Below is a small trained network, with its code and all its weights. Each question gives an input and a class and asks what happens when units are switched off, that is, made to give their printed mean instead of their output.

import numpy as np


def w(rows, s, z=0):
    codes = np.array(rows[::2]) - 128.0
    scale = np.full(codes.shape[1], s)
    scale[-1] = z or s
    return codes * scale


def f(y):
    return np.maximum(y, 0)


def log_softmax(a):
    a = a - a.max(-1, keepdims=True)
    return a - np.log(np.exp(a).sum(-1, keepdims=True))


def net(x, mask):
    res = np.array(x, float).reshape(1, 4) / 4 @ E
    y = f(res @ A[0][:, :-1].T + A[0][:, -1])
    res = res + np.where(mask, y, B[0][:, -1]) @ B[0][:, :-1]
    return log_softmax(res[-1] @ U[:, :-1].T + U[:, -1])


A, B = {}, {}
E = w([
[158,174,145,57,30,170,234,66,204,116],'x0',
[138,126,103,135,99,136,99,135,142,144],'x1',
[194,183,46,174,148,70,144,20,146,54],'x2',
[90,8,73,146,103,69,198,156,179,162],'x3',
],0.014)
A[0] = w([
[110,55,57,127,178,74,148,170,133,146,124],'neuron 0',
[181,186,163,104,135,189,114,86,133,134,185],'neuron 1',
[191,153,71,156,172,46,83,126,79,91,111],'neuron 2',
[134,107,59,125,125,55,114,27,129,71,166],'neuron 3',
[90,140,195,124,152,184,50,169,27,210,226],'neuron 4',
[123,87,82,77,80,99,216,123,192,144,68],'neuron 5',
[79,53,143,118,112,110,182,182,125,247,174],'neuron 6',
[203,121,105,101,43,85,221,40,171,88,91],'neuron 7',
[52,153,168,24,56,240,204,161,189,151,253],'neuron 8',
[104,46,88,191,104,68,144,114,131,78,88],'neuron 9',
],0.011,0.0045)
B[0] = w([
[63,89,64,168,136,68,96,7,208,242,204],'neuron 0',
[119,190,166,117,54,183,133,103,122,35,196],'neuron 1',
[201,163,161,184,167,83,115,69,133,80,206],'neuron 2',
[154,189,40,182,152,89,119,73,187,123,217],'neuron 3',
[64,152,53,156,255,213,125,217,74,89,249],'neuron 4',
[178,131,146,44,248,202,209,213,45,160,218],'neuron 5',
[108,39,142,177,96,65,118,171,72,226,231],'neuron 6',
[160,185,63,62,150,211,214,140,34,172,250],'neuron 7',
[121,98,245,29,91,180,92,160,132,104,254],'neuron 8',
[63,135,48,120,167,101,162,171,193,176,197],'neuron 9',
],0.0097,0.023)
U = w([
[101,184,77,125,199,204,153,206,75,122,254],'0',
[188,169,133,222,161,100,47,77,80,9,221],'1',
[90,171,213,54,58,213,64,167,148,84,49],'2',
[166,234,130,103,40,194,149,66,95,75,88],'3',
[48,64,129,188,117,89,96,179,146,164,162],'4',
[108,120,70,165,142,85,141,70,207,151,66],'5',
[173,67,192,63,78,134,189,179,124,185,4],'6',
],0.012,0.0055)

Each question gives the input, the list of numbers given to net, and the class t.
The units are the neurons (one row each of A and B). Each row of codes is followed by its name. A weight is (code - 128) times the scale printed after its matrix; where a second scale follows, it is the last column's (A, B and U).
mask holds one flag per neuron, in row order. A switched-off neuron (its flag False) gives its mean, the last column of its row in B, instead of its output. The means were averaged over made-up inputs and are rounded, as every weight is.
A unit's drop is (log p(t) with every unit on - log p(t) with that unit switched off) / (log p(t) with every unit on - log p(t) with every unit switched off).
The circuit of an input: a set's keep is (log p(t) with only the set's units on - log p(t) with every unit switched off) / (log p(t) with every unit on - log p(t) with every unit switched off). Starting from all 10 units, units are removed one at a time, each time the one whose removal leaves the highest keep (on an exact tie, the one counted first), for as long as the keep stays at least 0.8.
circuit, biggest first: the units of the circuit, biggest drop first
unit that matters most: the unit with the biggest drop
top k neurons: the k neurons with the biggest drops, biggest first
drop when u is switched off: that unit's drop, to one decimal
input [6,-5,-8,1], class 6: circuit, biggest first	[neuron 6]
input [0,3,-4,1], class 4: top 3 neurons	[neuron 7; neuron 5; neuron 6]
input [0,-5,-5,3], class 4: top 2 neurons	[neuron 7; neuron 6]
input [7,8,0,-3], class 2: top 2 neurons	[neuron 8; neuron 3]
input [0,-7,2,7], class 5: top 2 neurons	[neuron 0; neuron 4]
input [6,-2,-1,5], class 6: top 2 neurons	[neuron 4; neuron 8]
input [5,5,0,-2], class 2: top 2 neurons	[neuron 8; neuron 3]
input [6,1,-1,-4], class 2: drop when neuron 8 is switched off	0.4
input [1,-4,0,4], class 6: drop when neuron 4 is switched off	0.9
input [7,-2,-1,2], class 6: drop when neuron 4 is switched off	0.4
input [-1,1,-1,1], class 4: drop when neuron 5 is switched off	0.2
input [-4,8,-2,1], class 4: top 2 neurons	[neuron 7; neuron 5]
input [0,7,1,4], class 5: top 3 neurons	[neuron 4; neuron 8; neuron 0]
input [-1,1,8,1], class 5: unit that matters most	neuron 9
